Here is a tiny trained network, its code and every weight. The questions are about switching its units off for an input and a class, where a switched-off unit gives its printed mean instead of its output.

import numpy as np


def w(rows, s, z=0):
    codes = np.array(rows[::2]) - 128.0
    scale = np.full(codes.shape[1], s)
    scale[-1] = z or s
    return codes * scale


def norm(h):
    return h / np.sqrt((h * h).mean(-1, keepdims=True) + 1e-5)


def f(y):
    return np.maximum(y, 0)


def log_softmax(a):
    a = a - a.max(-1, keepdims=True)
    return a - np.log(np.exp(a).sum(-1, keepdims=True))


def net(x, mask):
    res = np.array(x, float).reshape(1, 4) / 4 @ E
    u = 0
    for l in range(4):
        y = f(norm(res) @ A[l][:, :-1].T + A[l][:, -1])
        res = res + np.where(mask[u : u + 3], y, B[l][:, -1]) @ B[l][:, :-1]
        u += 3
    return log_softmax(norm(res)[-1] @ U[:, :-1].T + U[:, -1])


A, B = {}, {}
E = w([
[115,214,183,66,114,132,190,1,217,26,183],'x0',
[109,102,54,131,131,77,190,114,53,131,185],'x1',
[90,127,70,92,12,148,49,97,178,145,181],'x2',
[229,45,157,219,188,55,160,67,77,51,40],'x3',
],0.001)
A[0] = w([
[180,78,86,193,16,70,23,72,158,84,55,6],'L0N1',
[187,99,180,194,252,87,177,146,82,108,43,27],'L0N2',
[151,133,163,124,150,165,146,163,144,177,126,12],'L0N3',
],0.0012,0.0024)
B[0] = w([
[151,81,116,159,45,173,33,90,195,82,100,197],'L0N1',
[244,6,169,225,150,137,64,175,63,159,20,254],'L0N2',
[60,153,25,120,151,206,145,152,102,200,204,128],'L0N3',
],0.0018,0.00067)
A[1] = w([
[172,147,177,108,131,105,198,21,163,5,145,127],'L1N1',
[131,184,184,85,185,122,215,96,102,92,175,2],'L1N2',
[140,71,76,151,52,75,75,8,133,105,143,58],'L1N3',
],0.0018,0.0015)
B[1] = w([
[75,234,63,29,171,37,252,68,157,69,221,255],'L1N1',
[92,236,88,23,51,95,23,66,233,56,178,167],'L1N2',
[218,140,186,148,121,78,103,76,208,11,65,212],'L1N3',
],0.0014,0.0018)
A[2] = w([
[123,145,133,93,104,110,176,48,158,66,172,21],'L2N1',
[84,165,118,101,117,180,105,186,148,193,146,5],'L2N2',
[142,157,253,132,202,192,139,152,147,110,66,135],'L2N3',
],0.0027,0.0012)
B[2] = w([
[105,171,78,92,170,95,177,158,130,142,170,250],'L2N1',
[112,125,201,99,101,166,76,193,80,172,143,206],'L2N2',
[179,118,5,139,171,19,184,168,107,151,129,210],'L2N3',
],0.003,0.0023)
A[3] = w([
[53,125,203,108,75,252,102,157,97,201,166,7],'L3N1',
[183,114,152,159,213,78,195,71,45,58,103,86],'L3N2',
[163,88,79,182,196,80,168,153,51,152,103,67],'L3N3',
],0.0028,0.0018)
B[3] = w([
[57,103,254,64,43,232,15,209,22,216,192,204],'L3N1',
[106,96,127,145,121,190,57,212,81,227,119,233],'L3N2',
[217,136,79,167,213,49,210,192,88,183,73,252],'L3N3',
],0.0032,0.003)
U = w([
[1,7,255,254,148,255,254,1,149,17,25,1],'0',
[5,124,246,31,16,253,19,239,22,247,228,160],'1',
[249,22,36,251,249,23,197,238,7,229,9,177],'2',
[62,251,41,11,152,31,252,4,251,3,244,190],'3',
[206,12,157,243,10,167,9,7,242,13,11,64],'4',
],0.0043)

Each question gives the input, the list of numbers given to net, and the class t.
The units are the neurons (one row each of A and B). Each row of codes is followed by its name. A weight is (code - 128) times the scale printed after its matrix; where a second scale follows, it is the last column's (A, B and U).
mask holds one flag per neuron, layer by layer. A switched-off neuron (its flag False) gives its mean, the last column of its row in B, instead of its output. The means were averaged over made-up inputs and are rounded, as every weight is.
A unit's drop is (log p(t) with every unit on - log p(t) with that unit switched off) / (log p(t) with every unit on - log p(t) with every unit switched off).
The circuit of an input: a set's keep is (log p(t) with only the set's units on - log p(t) with every unit switched off) / (log p(t) with every unit on - log p(t) with every unit switched off). Starting from all 12 units, units are removed one at a time, each time the one whose removal leaves the highest keep (on an exact tie, the one counted first), for as long as the keep stays at least 0.8.
circuit, biggest first: the units of the circuit, biggest drop first
most important unit: the unit with the biggest drop
top k neurons: the k neurons with the biggest drops, biggest first
top k neurons in layer l: the k neurons of layer l with the biggest drops, biggest first
drop of u: that unit's drop, to one decimal
input [-6,-7,5,4], class 4: top 2 neurons in layer 3	[L3N3; L3N2]
input [3,-8,0,1], class 3: top 3 neurons	[L1N1; L0N2; L3N3]
input [1,7,5,-1], class 3: circuit, biggest first	[L3N1; L3N2]
input [1,-4,-7,-6], class 2: circuit, biggest first	[L2N3]
input [3,-8,-5,-6], class 3: circuit, biggest first	[L2N3; L3N2; L3N3]
input [1,-4,2,2], class 3: top 2 neurons	[L0N2; L1N1]
input [-2,-4,3,2], class 4: top 2 neurons	[L0N1; L3N3]
input [-4,3,7,6], class 4: top 2 neurons in layer 0	[L0N1; L0N2]
input [5,4,-6,-7], class 3: top 2 neurons in layer 3	[L3N1; L3N2]
input [-1,6,-5,-5], class 1: drop of L2N3	0.6
input [-1,1,6,1], class 4: drop of L2N1	0.0
input [1,1,1,2], class 3: drop of L1N1	0.7
input [6,1,7,-3], class 3: drop of L3N1	0.1
input [-5,-6,7,6], class 4: most important unit	L3N3
